Here is a tiny trained network, its code and every weight. The questions are about switching its units off for an input and a class, where a switched-off unit gives its printed mean instead of its output.

import numpy as np


def w(rows, s, z=0):
    codes = np.array(rows[::2]) - 128.0
    scale = np.full(codes.shape[1], s)
    scale[-1] = z or s
    return codes * scale


def norm(h):
    return h / np.sqrt((h * h).mean(-1, keepdims=True) + 1e-5)


def f(y):
    return np.maximum(y, 0)


def log_softmax(a):
    a = a - a.max(-1, keepdims=True)
    return a - np.log(np.exp(a).sum(-1, keepdims=True))


def net(x, mask):
    res = np.array(x, float).reshape(1, 2) / 4 @ E
    u = 0
    for l in range(3):
        y = f(norm(res) @ A[l][:, :-1].T + A[l][:, -1])
        res = res + np.where(mask[u : u + 10], y, B[l][:, -1]) @ B[l][:, :-1]
        u += 10
    return log_softmax(norm(res)[-1] @ U[:, :-1].T + U[:, -1])


A, B = {}, {}
E = w([
[128,1,26,36,158,103],'x0',
[118,76,211,232,222,182],'x1',
],0.00093)
A[0] = w([
[91,165,205,222,152,164,88],'0.n1',
[72,174,225,250,154,172,63],'0.n2',
[158,239,125,130,9,85,34],'0.n3',
[124,128,128,128,124,128,108],'0.n4',
[142,138,121,109,98,113,123],'0.n5',
[132,135,91,69,92,100,125],'0.n6',
[97,160,198,211,151,161,102],'0.n7',
[131,129,139,137,141,138,58],'0.n8',
[129,128,128,128,128,127,125],'0.n9',
[136,146,160,148,140,151,2],'0.n10',
],0.0026,0.00097)
B[0] = w([
[200,32,138,123,166,136,227],'0.n1',
[212,16,130,119,183,136,251],'0.n2',
[97,208,175,5,131,179,229],'0.n3',
[137,131,129,136,122,127,128],'0.n4',
[119,126,156,166,151,148,159],'0.n5',
[133,115,152,224,74,101,201],'0.n6',
[202,33,145,125,162,138,218],'0.n7',
[136,126,144,137,139,123,133],'0.n8',
[129,129,128,128,128,129,128],'0.n9',
[98,133,128,141,139,140,144],'0.n10',
],0.0026)
A[1] = w([
[123,115,149,154,173,158,128],'1.n1',
[127,111,164,158,194,170,201],'1.n2',
[3,185,122,112,130,145,53],'1.n3',
[89,116,74,111,90,84,3],'1.n4',
[86,215,100,99,99,114,62],'1.n5',
[129,99,134,101,174,143,154],'1.n6',
[96,204,106,108,103,114,61],'1.n7',
[82,108,98,126,105,104,19],'1.n8',
[67,98,110,162,128,116,172],'1.n9',
[127,129,129,131,130,129,107],'1.n10',
],0.0044,0.00074)
B[1] = w([
[77,163,95,129,135,107,203],'1.n1',
[43,206,64,126,130,111,253],'1.n2',
[69,1,107,167,46,108,176],'1.n3',
[212,152,161,180,132,142,201],'1.n4',
[41,11,232,162,133,131,216],'1.n5',
[96,190,128,120,60,104,230],'1.n6',
[24,15,254,156,121,131,199],'1.n7',
[187,171,138,172,127,139,168],'1.n8',
[145,205,72,138,99,135,165],'1.n9',
[129,127,128,129,126,127,128],'1.n10',
],0.0025)
A[2] = w([
[161,173,134,164,175,144,175],'2.n1',
[117,84,112,138,112,117,165],'2.n2',
[54,107,168,101,97,115,2],'2.n3',
[80,102,150,123,121,122,69],'2.n4',
[168,75,192,123,99,127,70],'2.n5',
[50,173,97,125,134,120,105],'2.n6',
[144,151,137,17,149,137,30],'2.n7',
[115,101,114,86,141,126,94],'2.n8',
[75,100,149,127,122,124,54],'2.n9',
[148,153,142,1,151,140,6],'2.n10',
],0.0045,0.00093)
B[2] = w([
[127,89,91,69,125,110,182],'2.n1',
[140,198,181,155,137,166,205],'2.n2',
[153,2,106,66,56,171,218],'2.n3',
[141,81,91,70,46,134,189],'2.n4',
[65,187,134,156,173,110,252],'2.n5',
[40,161,62,172,158,135,175],'2.n6',
[138,219,144,63,111,140,160],'2.n7',
[122,153,157,141,94,119,155],'2.n8',
[137,106,107,90,65,129,191],'2.n9',
[118,222,128,45,118,146,165],'2.n10',
],0.0031,0.0024)
U = w([
[12,163,44,152,156,133,146],'0',
[248,153,57,153,65,98,142],'1',
[142,224,158,24,144,154,132],'2',
[62,48,191,91,37,146,208],'3',
[125,159,163,177,91,100,6],'4',
[161,37,149,155,248,145,192],'5',
],0.012,0.0024)

Each question gives the input, the list of numbers given to net, and the class t.
The units are the neurons (one row each of A and B). Each row of codes is followed by its name. A weight is (code - 128) times the scale printed after its matrix; where a second scale follows, it is the last column's (A, B and U).
mask holds one flag per neuron, layer by layer. A switched-off neuron (its flag False) gives its mean, the last column of its row in B, instead of its output. The means were averaged over made-up inputs and are rounded, as every weight is.
A unit's drop is (log p(t) with every unit on - log p(t) with that unit switched off) / (log p(t) with every unit on - log p(t) with every unit switched off).
most important unit: the unit with the biggest drop
k most important neurons: the k neurons with the biggest drops, biggest first
k most important neurons of layer l: the k neurons of layer l with the biggest drops, biggest first
drop when u is switched off: that unit's drop, to one decimal
input [-4,1], class 5: most important unit => 0.n2
input [4,-6], class 4: 2 most important neurons of layer 1 => (1.n4; 1.n8)
input [8,2], class 1: 3 most important neurons => (0.n3; 1.n2; 2.n5)
input [6,-7], class 1: 2 most important neurons of layer 0 => (0.n3; 0.n6)
input [-7,0], class 2: 3 most important neurons => (0.n3; 0.n6; 1.n5)
input [6,0], class 1: 2 most important neurons of layer 1 => (1.n5; 1.n7)
input [7,-6], class 1: 2 most important neurons of layer 0 => (0.n3; 0.n6)
input [8,-8], class 1: 3 most important neurons => (0.n3; 0.n6; 1.n4)
input [1,0], class 1: 2 most important neurons => (0.n3; 0.n2)
input [6,-8], class 4: 2 most important neurons of layer 2 => (2.n3; 2.n5)
input [-7,-3], class 2: drop when 0.n10 is switched off => 0.0
input [1,4], class 5: drop when 0.n3 is switched off => 0.4
input [5,3], class 0: drop when 0.n3 is switched off => 0.1
input [-3,0], class 2: most important neuron => (0.n3)
